[[134 126 129 137 134 124 134 135 130 127 125]
 [128 143 135 119 125 141 125 123 137 132 134]
 [126 126 126 126 126 124 126 125 126 123 122]
 [140 125 127 140 139 119 137 131 130 125 112]
 [119 127 139 123 121 136 127 148 132 120 152]
 [122 134 150 117 123 132 127 144 143  98 133]
 [120 126 126 121 120 130 122 130 125 128 138]]
->
[[128 143 135 119 125 141 125 123 137 132 134]
 [140 125 127 140 139 119 137 131 130 125 112]
 [122 134 150 117 123 132 127 144 143  98 133]]

[[124 112 144 129 102 143 131 132]
 [124 111 144 129 103 144 133 132]
 [100 119 138 126 124 132 122 134]]
->
[[124 111 144 129 103 144 133 132]]

[[129 115 140 138 125 116 141 120 123 113 104]
 [135 121 117 122 123 126 127 140 122 119 132]]
->
[[135 121 117 122 123 126 127 140 122 119 132]]

[[119 114 125 141 143 128 112 112 110]
 [143 135 119 114 126 141 142 142 127]
 [128 150 153 138 122 117 122 122 124]
 [122 120 127 139 143 132 117 117 115]
 [121 125 122 121 128 140 143 143 131]
 [123 117 121 124 122 120 128 128 140]]
->
[[143 135 119 114 126 141 142 142 127]
 [122 120 127 139 143 132 117 117 115]
 [123 117 121 124 122 120 128 128 140]]

[[131 134 125 129 137 130 126 124 139 132 125 149 125]
 [126 128 133 129 126 127 122 130 122 132 128 125 122]
 [125 126 127 129 133 134 123 128 131 123 126 126 101]
 [116 136 128 132 121 124 119 130 121 125 129 136 152]
 [125 129 129 120 130 130 126 139 144 134 137 143 117]]
->
[[126 128 133 129 126 127 122 130 122 132 128 125 122]
 [116 136 128 132 121 124 119 130 121 125 129 136 152]]

[[125 104 125 132 108]
 [121 107 125 124 108]
 [123 108 125 127 110]
 [125 107 125 130 109]
 [122 110 126 125 106]]
->
[[121 107 125 124 108]
 [125 107 125 130 109]]
---
[[112 141 131]
 [125 132 130]
 [132 118 124]
 [139 106 125]
 [123 135 130]
 [121 116 130]
 [108 145 130]
 [144 154 107]]
->
[[144 154 107]
 [108 145 130]
 [112 141 131]
 [123 135 130]
 [125 132 130]
 [132 118 124]
 [121 116 130]
 [139 106 125]]

[[130 129 141 122 130 121 130 137 135 126 132 128 133]
 [130 136 141 118 125 122 119 149 145 129 135 126 130]
 [125 122 115 131 115 134 129 126 118 131 119 123 109]]
->
[[130 136 141 118 125 122 119 149 145 129 135 126 130]
 [130 129 141 122 130 121 130 137 135 126 132 128 133]
 [125 122 115 131 115 134 129 126 118 131 119 123 109]]

[[134 117 122 152]
 [130 128 128 129]]
->
[[130 128 128 129]
 [134 117 122 152]]

[[115 115 137 138 128 124 130 113 124 129 119]
 [103 120 143 123 116 125 119 119 129 135 117]]
->
[[103 120 143 123 116 125 119 119 129 135 117]
 [115 115 137 138 128 124 130 113 124 129 119]]

[[137 125 133]
 [119 149 121]
 [127 128 119]
 [152 121 116]]
->
[[119 149 121]
 [127 128 119]
 [137 125 133]
 [152 121 116]]

[[115 122 120 130 123 123 135 115 111 130 124]
 [105 119 115 119 109 129 110 118 129 123 111]
 [143 133 119 116 112 112 126 124 144 126 113]
 [137 124 135 132 117 137 123 131 124 131 111]
 [117 112 125 106 136 130 118 150 125 141 145]
 [127 113 121 142 124 136 120 134 116 131 119]]
->
[[143 133 119 116 112 112 126 124 144 126 113]
 [137 124 135 132 117 137 123 131 124 131 111]
 [115 122 120 130 123 123 135 115 111 130 124]
 [105 119 115 119 109 129 110 118 129 123 111]
 [127 113 121 142 124 136 120 134 116 131 119]
 [117 112 125 106 136 130 118 150 125 141 145]]

[[117 126 135 124  99 103 150 128]
 [115 129 132 125 101 104 156 136]]
->
[[115 129 132 125 101 104 156 136]
 [117 126 135 124  99 103 150 128]]

[[108 135 126 139 129 128 120 123 135 128 128]
 [157 103 121 117 134 124 140 137 107 140 124]
 [120 107 110 141 141 117 125 130 113 149 122]
 [137 131 112 116 149 123 125 140 131 121 118]
 [130 139 129 131 131 114 126 142 136 116 127]
 [114 137 120 131 136 129 119 126 137 125 124]
 [150 119 139 139 119  98 139 151 116 128 133]]
->
[[130 139 129 131 131 114 126 142 136 116 127]
 [114 137 120 131 136 129 119 126 137 125 124]
 [108 135 126 139 129 128 120 123 135 128 128]
 [137 131 112 116 149 123 125 140 131 121 118]
 [150 119 139 139 119  98 139 151 116 128 133]
 [120 107 110 141 141 117 125 130 113 149 122]
 [157 103 121 117 134 124 140 137 107 140 124]]

[[132 126 158 124 121 146 128 118 112]
 [133 132 142 133 123 126 132 126 138]]
->
[[133 132 142 133 123 126 132 126 138]
 [132 126 158 124 121 146 128 118 112]]
